Below are the code and all the weights of a small trained network. Each question names an input and a target symbol and asks about switching units off, where a switched-off unit gives its printed mean instead of its output.

import numpy as np


def w(rows, s, z=0):
    codes = np.array(rows[::2]) - 128.0
    scale = np.full(codes.shape[1], s)
    scale[-1] = z or s
    return codes * scale


def norm(h):
    return h / np.sqrt((h * h).mean(-1, keepdims=True) + 1e-5)


def f(y):
    return y / 2 * (1 + np.tanh(0.7978845608 * (y + 0.044715 * y**3)))


def softmax(a):
    e = np.exp(a - a.max(-1, keepdims=True))
    return e / e.sum(-1, keepdims=True)


def log_softmax(a):
    a = a - a.max(-1, keepdims=True)
    return a - np.log(np.exp(a).sum(-1, keepdims=True))


def net(x, mask):
    ids = ['ΓΠΦαβημψ'.index(c) for c in x.split()]
    T = len(ids)
    res = E[ids] + P[:T]
    u = 0
    for l in range(2):
        r = norm(res)
        for j in range(2):
            rows = slice(3 * j, 3 * j + 3)
            q, k, v = (r @ M[l][rows].T for M in (Q, K, V))
            z = softmax(np.where(np.tri(T) > 0, q @ k.T / 3**0.5, -1e9)) @ v
            o = O[l][rows]
            res = res + np.where(mask[u + j], z, o[:, -1]) @ o[:, :-1]
        u += 2
        y = f(norm(res) @ A[l][:, :-1].T + A[l][:, -1])
        res = res + np.where(mask[u : u + 16], y, B[l][:, -1]) @ B[l][:, :-1]
        u += 16
    return log_softmax(norm(res)[-1] @ U[:, :-1].T + U[:, -1])


Q, K, V, O, A, B = {}, {}, {}, {}, {}, {}
E = w([
[99,37,58,51,99,176],'Γ',
[118,182,194,36,136,132],'Π',
[165,141,128,102,218,249],'Φ',
[107,111,143,76,229,76],'α',
[152,141,199,148,181,238],'β',
[119,38,207,139,170,116],'η',
[125,105,200,193,177,154],'μ',
[169,181,132,146,216,145],'ψ',
],0.011)
P = w([
[24,127,174,107,252,209],'0',
[73,135,153,115,181,177],'1',
[92,125,144,125,169,161],'2',
[111,120,139,127,157,155],'3',
[127,119,135,129,147,144],'4',
[141,119,136,130,133,138],'5',
[155,106,137,128,127,130],'6',
[168,101,138,126,125,130],'7',
[184,100,137,117,115,128],'8',
],0.013)
Q[0] = w([
[135,2,119,202,170,160],'0.h0',
[105,103,179,45,104,172],'0.h0',
[52,240,109,163,131,140],'0.h0',
[94,124,139,161,142,130],'0.h1',
[106,147,103,163,96,108],'0.h1',
[105,142,156,125,96,139],'0.h1',
],0.021)
K[0] = w([
[223,94,123,190,143,65],'0.h0',
[122,149,230,90,192,113],'0.h0',
[5,133,85,126,148,162],'0.h0',
[94,149,100,162,111,115],'0.h1',
[15,153,132,85,155,147],'0.h1',
[110,111,119,134,164,115],'0.h1',
],0.021)
V[0] = w([
[120,106,124,158,100,84],'0.h0',
[140,148,152,224,151,157],'0.h0',
[92,66,135,150,57,194],'0.h0',
[102,87,75,59,165,30],'0.h1',
[205,216,3,86,175,159],'0.h1',
[128,77,107,56,33,192],'0.h1',
],0.023)
O[0] = w([
[142,159,93,176,168,106,9],'0.h0',
[159,55,77,147,94,179,180],'0.h0',
[183,71,168,168,178,142,82],'0.h0',
[180,124,104,113,132,13,35],'0.h1',
[155,27,225,161,7,131,89],'0.h1',
[212,141,102,69,91,155,84],'0.h1',
],0.018,0.013)
A[0] = w([
[127,89,107,124,43,59,48],'0.n0',
[182,117,150,64,148,194,103],'0.n1',
[45,40,107,136,118,85,40],'0.n2',
[114,29,103,46,163,95,111],'0.n3',
[96,128,125,117,122,11,74],'0.n4',
[101,86,113,105,146,121,124],'0.n5',
[156,76,110,43,125,65,196],'0.n6',
[163,225,202,136,97,86,235],'0.n7',
[137,200,155,105,162,204,99],'0.n8',
[165,112,210,148,204,98,41],'0.n9',
[43,173,138,102,124,112,103],'0.n10',
[114,165,29,132,58,162,83],'0.n11',
[214,223,123,216,123,192,138],'0.n12',
[249,174,110,134,77,164,110],'0.n13',
[17,117,41,123,60,131,197],'0.n14',
[129,80,122,130,251,46,3],'0.n15',
],0.017,0.0042)
B[0] = w([
[164,72,134,130,83,96,156],'0.n0',
[108,91,110,74,90,143,197],'0.n1',
[153,108,74,104,162,77,163],'0.n2',
[116,79,83,118,101,115,165],'0.n3',
[41,124,125,111,81,138,145],'0.n4',
[121,107,109,120,111,124,150],'0.n5',
[127,106,73,64,104,130,184],'0.n6',
[80,182,102,118,76,156,163],'0.n7',
[140,97,114,82,107,152,205],'0.n8',
[174,135,150,176,165,106,132],'0.n9',
[102,108,116,59,141,170,200],'0.n10',
[167,82,91,174,120,140,165],'0.n11',
[170,128,124,128,221,127,144],'0.n12',
[107,182,70,69,96,155,160],'0.n13',
[110,36,116,150,73,137,248],'0.n14',
[137,2,140,88,134,144,166],'0.n15',
],0.034,0.012)
Q[1] = w([
[57,91,165,116,110,172],'1.h0',
[85,241,254,242,203,67],'1.h0',
[83,73,34,61,86,161],'1.h0',
[239,223,33,36,23,153],'1.h1',
[56,153,131,16,149,198],'1.h1',
[126,144,106,95,238,173],'1.h1',
],0.018)
K[1] = w([
[185,71,108,125,84,193],'1.h0',
[2,124,236,184,183,127],'1.h0',
[221,117,14,76,65,179],'1.h0',
[126,116,10,45,22,64],'1.h1',
[230,146,43,219,129,227],'1.h1',
[85,107,65,176,229,137],'1.h1',
],0.019)
V[1] = w([
[138,29,118,147,107,106],'1.h0',
[8,166,245,144,199,151],'1.h0',
[122,105,92,65,105,151],'1.h0',
[121,117,6,149,57,118],'1.h1',
[230,53,164,156,127,145],'1.h1',
[114,53,66,12,123,109],'1.h1',
],0.023)
O[1] = w([
[128,166,161,139,74,88,195],'1.h0',
[9,32,188,90,202,86,20],'1.h0',
[205,140,153,172,153,96,229],'1.h0',
[57,153,172,147,198,177,185],'1.h1',
[178,124,90,72,219,97,148],'1.h1',
[163,207,236,142,185,101,252],'1.h1',
],0.015,0.034)
A[1] = w([
[159,206,117,123,143,163,135],'1.n0',
[97,188,133,77,131,180,133],'1.n1',
[161,114,130,177,146,61,162],'1.n2',
[102,145,82,149,60,97,125],'1.n3',
[81,34,35,91,133,117,118],'1.n4',
[116,125,111,198,147,227,161],'1.n5',
[51,95,95,101,191,120,152],'1.n6',
[217,165,93,116,92,79,168],'1.n7',
[49,133,136,52,165,166,101],'1.n8',
[164,97,121,110,63,137,77],'1.n9',
[121,139,163,204,146,104,3],'1.n10',
[80,75,72,142,140,202,69],'1.n11',
[88,216,119,251,57,125,130],'1.n12',
[147,27,153,114,121,112,144],'1.n13',
[117,64,157,231,176,111,66],'1.n14',
[161,216,124,128,157,128,101],'1.n15',
],0.02,0.007)
B[1] = w([
[122,50,157,147,91,195,229],'1.n0',
[170,95,129,176,81,84,201],'1.n1',
[121,75,111,134,74,89,144],'1.n2',
[62,145,153,86,144,119,156],'1.n3',
[155,30,107,198,34,84,158],'1.n4',
[114,87,82,76,160,170,208],'1.n5',
[234,102,120,121,61,76,173],'1.n6',
[49,167,99,190,204,60,255],'1.n7',
[40,209,92,137,178,123,183],'1.n8',
[120,116,222,97,147,157,196],'1.n9',
[113,78,178,115,130,95,126],'1.n10',
[143,116,98,216,146,78,157],'1.n11',
[29,98,69,66,73,66,176],'1.n12',
[166,76,49,96,92,166,191],'1.n13',
[153,251,190,185,136,133,163],'1.n14',
[126,70,44,165,153,126,195],'1.n15',
],0.032,0.014)
U = w([
[31,51,77,103,188,230,13],'Γ',
[192,151,237,210,71,82,105],'Π',
[216,233,71,97,57,137,47],'Φ',
[235,172,127,21,177,67,187],'α',
[173,118,209,50,110,217,133],'β',
[53,219,150,88,133,110,254],'η',
[103,37,86,92,93,39,137],'μ',
[109,164,121,254,194,114,122],'ψ',
],0.0085,0.0051)

Each question gives the input, a string of symbols that net reads in full, and the target symbol t.
The units are the heads (3 rows each of Q, K, V and O) and the neurons (one row each of A and B). Each row of codes is followed by its name. A weight is (code - 128) times the scale printed after its matrix; where a second scale follows, it is the last column's (O, A, B and U).
mask holds one flag per unit, layer by layer, with each layer's heads first. A switched-off unit (its flag False) gives its mean, the last column of its rows in O or B, instead of its output. The means were averaged over made-up inputs and are rounded, as every weight is.
A unit's drop is (log p(t) with every unit on - log p(t) with that unit switched off) / (log p(t) with every unit on - log p(t) with every unit switched off).
The circuit of an input: a set's keep is (log p(t) with only the set's units on - log p(t) with every unit switched off) / (log p(t) with every unit on - log p(t) with every unit switched off). Starting from the 12 units with the biggest drops (on a tie, the unit counted first), units are removed one at a time, each time the one whose removal leaves the highest keep (on an exact tie, the one counted first), for as long as the keep stays at least 0.8.
units of the circuit, in order: the units of the circuit, biggest drop first
most important unit: the unit with the biggest drop
k most important neurons: the k neurons with the biggest drops, biggest first
top k neurons in layer l: the k neurons of layer l with the biggest drops, biggest first
which heads matter: for each layer, one digit per head in row order, 1 if its drop is at least 0.15 and else 0, layers parted by /
input β η Φ Γ, target ψ: which heads matter	10 / 10
input Π η β α Π Π Φ μ μ, target ψ: most important unit	0.h0
input α ψ α Γ Φ Φ β α, target β: which heads matter	01 / 00
input Γ Γ β Γ, target β: which heads matter	11 / 00
input Γ α μ, target Γ: which heads matter	01 / 10
input β Π μ, target ψ: units of the circuit, in order	0.h1, 1.n11, 0.h0
input η Π η Γ Γ, target Φ: 2 most important neurons	0.n13, 0.n6
input α Φ β Γ η Π η, target ψ: which heads matter	01 / 00
input β α Γ Γ, target Φ: units of the circuit, in order	0.h1, 1.h0
input Γ Φ Π Γ Γ Π μ Π, target Γ: which heads matter	01 / 00
input Γ Γ α Φ Γ, target η: units of the circuit, in order	0.h0, 1.h1
input β Γ Γ Γ μ α, target Γ: top 2 neurons in layer 1	1.n5, 1.n0
input Γ Γ Φ Γ, target Π: top 2 neurons in layer 1	1.n5, 1.n7
input Γ Π Γ Γ Π Π, target Φ: top 2 neurons in layer 0	0.n14, 0.n6
input μ Π Γ μ Π Φ η α, target ψ: units of the circuit, in order	1.n7
input Π Φ Γ Φ, target Π: units of the circuit, in order	0.h1, 0.n10
input ψ Γ η Φ, target ψ: which heads matter	10 / 01
input Γ Γ β β ψ Φ α Γ, target η: units of the circuit, in order	0.h0, 1.n13
input α Π Γ β Π, target β: units of the circuit, in order	0.h1, 1.n7
input Γ Φ α α α Π β Φ α, target β: units of the circuit, in order	0.h1
input α Φ α α η α, target α: which heads matter	11 / 10
input ψ Γ μ μ μ α α η, target ψ: which heads matter	01 / 10
input μ Γ Γ α α, target η: which heads matter	11 / 00
input η Φ μ η β η Φ η ψ, target Π: top 3 neurons in layer 1	1.n14, 1.n5, 1.n12
input β μ Γ β Π, target β: units of the circuit, in order	1.n7, 0.h1
input η Φ β η Γ Π, target ψ: 2 most important neurons	1.n15, 1.n1
input μ α Γ α α Π μ β, target Γ: units of the circuit, in order	0.h1
input η Γ α Π ψ Φ η α Φ, target ψ: 2 most important neurons	1.n15, 1.n7
input Γ Γ ψ μ Π Γ α Φ, target η: which heads matter	11 / 00
